Below is a small trained network, with its code and all its weights. Each question gives an input and a target symbol and asks what happens when units are switched off, that is, made to give their printed mean instead of their output.

import numpy as np


def w(rows, s, z=0):
    codes = np.array(rows[::2]) - 128.0
    scale = np.full(codes.shape[1], s)
    scale[-1] = z or s
    return codes * scale


def f(y):
    return np.maximum(y, 0)


def softmax(a):
    e = np.exp(a - a.max(-1, keepdims=True))
    return e / e.sum(-1, keepdims=True)


def log_softmax(a):
    a = a - a.max(-1, keepdims=True)
    return a - np.log(np.exp(a).sum(-1, keepdims=True))


def net(x, mask):
    ids = ['ΘΣβδεζηλμξφψ'.index(c) for c in x.split()]
    T = len(ids)
    res = E[ids] + P[:T]
    q, k, v = (res @ M[0].T for M in (Q, K, V))
    z = softmax(np.where(np.tri(T) > 0, q @ k.T / 2**0.5, -1e9)) @ v
    res = res + np.where(mask[0], z, O[0][:, -1]) @ O[0][:, :-1]
    y = f(res @ A[0][:, :-1].T + A[0][:, -1])
    res = res + np.where(mask[1:17], y, B[0][:, -1]) @ B[0][:, :-1]
    return log_softmax(res[-1] @ U[:, :-1].T + U[:, -1])


Q, K, V, O, A, B = {}, {}, {}, {}, {}, {}
E = w([
[52,102,94],'Θ',
[41,126,194],'Σ',
[92,73,109],'β',
[79,17,149],'δ',
[150,188,85],'ε',
[107,123,110],'ζ',
[139,148,147],'η',
[173,249,42],'λ',
[61,121,145],'μ',
[154,166,11],'ξ',
[144,240,33],'φ',
[135,131,113],'ψ',
],0.014)
P = w([
[164,35,58],'0',
[141,125,186],'1',
[5,252,21],'2',
[165,43,89],'3',
[139,110,186],'4',
[12,190,44],'5',
[159,57,102],'6',
[187,250,158],'7',
[64,213,3],'8',
[158,58,110],'9',
],0.011)
Q[0] = w([
[149,222,207],'h0',
[253,108,238],'h0',
],0.0061)
K[0] = w([
[185,174,88],'h0',
[121,12,87],'h0',
],0.011)
V[0] = w([
[149,208,125],'h0',
[199,4,230],'h0',
],0.0045)
O[0] = w([
[170,253,240,159],'h0',
[166,54,210,1],'h0',
],0.0045,0.0057)
A[0] = w([
[113,105,181,38],'n0',
[214,120,101,58],'n1',
[187,69,156,71],'n2',
[78,193,103,131],'n3',
[69,99,171,149],'n4',
[103,30,195,116],'n5',
[251,78,127,110],'n6',
[164,163,109,69],'n7',
[149,115,216,134],'n8',
[84,169,142,118],'n9',
[84,168,137,131],'n10',
[152,143,193,1],'n11',
[118,196,121,163],'n12',
[112,154,103,13],'n13',
[126,190,109,103],'n14',
[148,79,70,112],'n15',
],0.014,0.0089)
B[0] = w([
[131,56,32,129],'n0',
[186,190,52,140],'n1',
[158,72,117,135],'n2',
[106,120,185,255],'n3',
[171,161,140,152],'n4',
[117,201,195,159],'n5',
[210,58,126,151],'n6',
[106,37,92,158],'n7',
[100,133,11,139],'n8',
[205,49,69,181],'n9',
[153,81,72,189],'n10',
[46,169,243,128],'n11',
[112,114,134,244],'n12',
[173,103,189,147],'n13',
[97,160,168,216],'n14',
[80,118,128,166],'n15',
],0.011)
U = w([
[87,72,163,62],'Θ',
[201,90,145,9],'Σ',
[51,214,47,54],'β',
[171,254,205,254],'δ',
[142,185,173,136],'ε',
[56,33,114,195],'ζ',
[177,80,237,26],'η',
[214,173,97,204],'λ',
[2,86,117,4],'μ',
[152,204,62,35],'ξ',
[242,83,173,91],'φ',
[167,158,53,20],'ψ',
],0.0085,0.0044)

Each question gives the input, a string of symbols that net reads in full, and the target symbol t.
The units are the heads (2 rows each of Q, K, V and O) and the neurons (one row each of A and B). Each row of codes is followed by its name. A weight is (code - 128) times the scale printed after its matrix; where a second scale follows, it is the last column's (O, A, B and U).
mask holds one flag per unit, heads first, then neurons. A switched-off unit (its flag False) gives its mean, the last column of its rows in O or B, instead of its output. The means were averaged over made-up inputs and are rounded, as every weight is.
A unit's drop is (log p(t) with every unit on - log p(t) with that unit switched off) / (log p(t) with every unit on - log p(t) with every unit switched off).
The circuit of an input: a set's keep is (log p(t) with only the set's units on - log p(t) with every unit switched off) / (log p(t) with every unit on - log p(t) with every unit switched off). Starting from the 12 units with the biggest drops (on a tie, the unit counted first), units are removed one at a time, each time the one whose removal leaves the highest keep (on an exact tie, the one counted first), for as long as the keep stays at least 0.8.
circuit, biggest first: the units of the circuit, biggest drop first
most important unit: the unit with the biggest drop
top k neurons: the k neurons with the biggest drops, biggest first
drop of u: that unit's drop, to one decimal
input ζ δ Σ ζ ζ, target δ: most important unit => h0
input δ η ζ ε φ Σ Σ, target δ: circuit, biggest first => (n5; n4; n7)
input ζ η δ ζ Θ, target δ: top 2 neurons => (n5; n4)
input β ε φ, target ζ: top 3 neurons => (n9; n7; n10)
input ζ φ ε, target ζ: circuit, biggest first => (n9; n10; n3; n12)
input ζ ζ λ, target ζ: top 2 neurons => (n7; n9)
input δ ζ μ ζ μ, target δ: top 3 neurons => (n5; n4; n7)
input Θ ζ ζ, target ζ: top 3 neurons => (n9; n10; n3)
input η ε ε ζ δ, target δ: top 2 neurons => (n5; n4)
input Σ β φ φ, target β: drop of n4 => 0.0
input ε φ β ζ β, target δ: drop of n10 => 0.1
input μ ξ ζ δ, target η: drop of n12 => 0.0
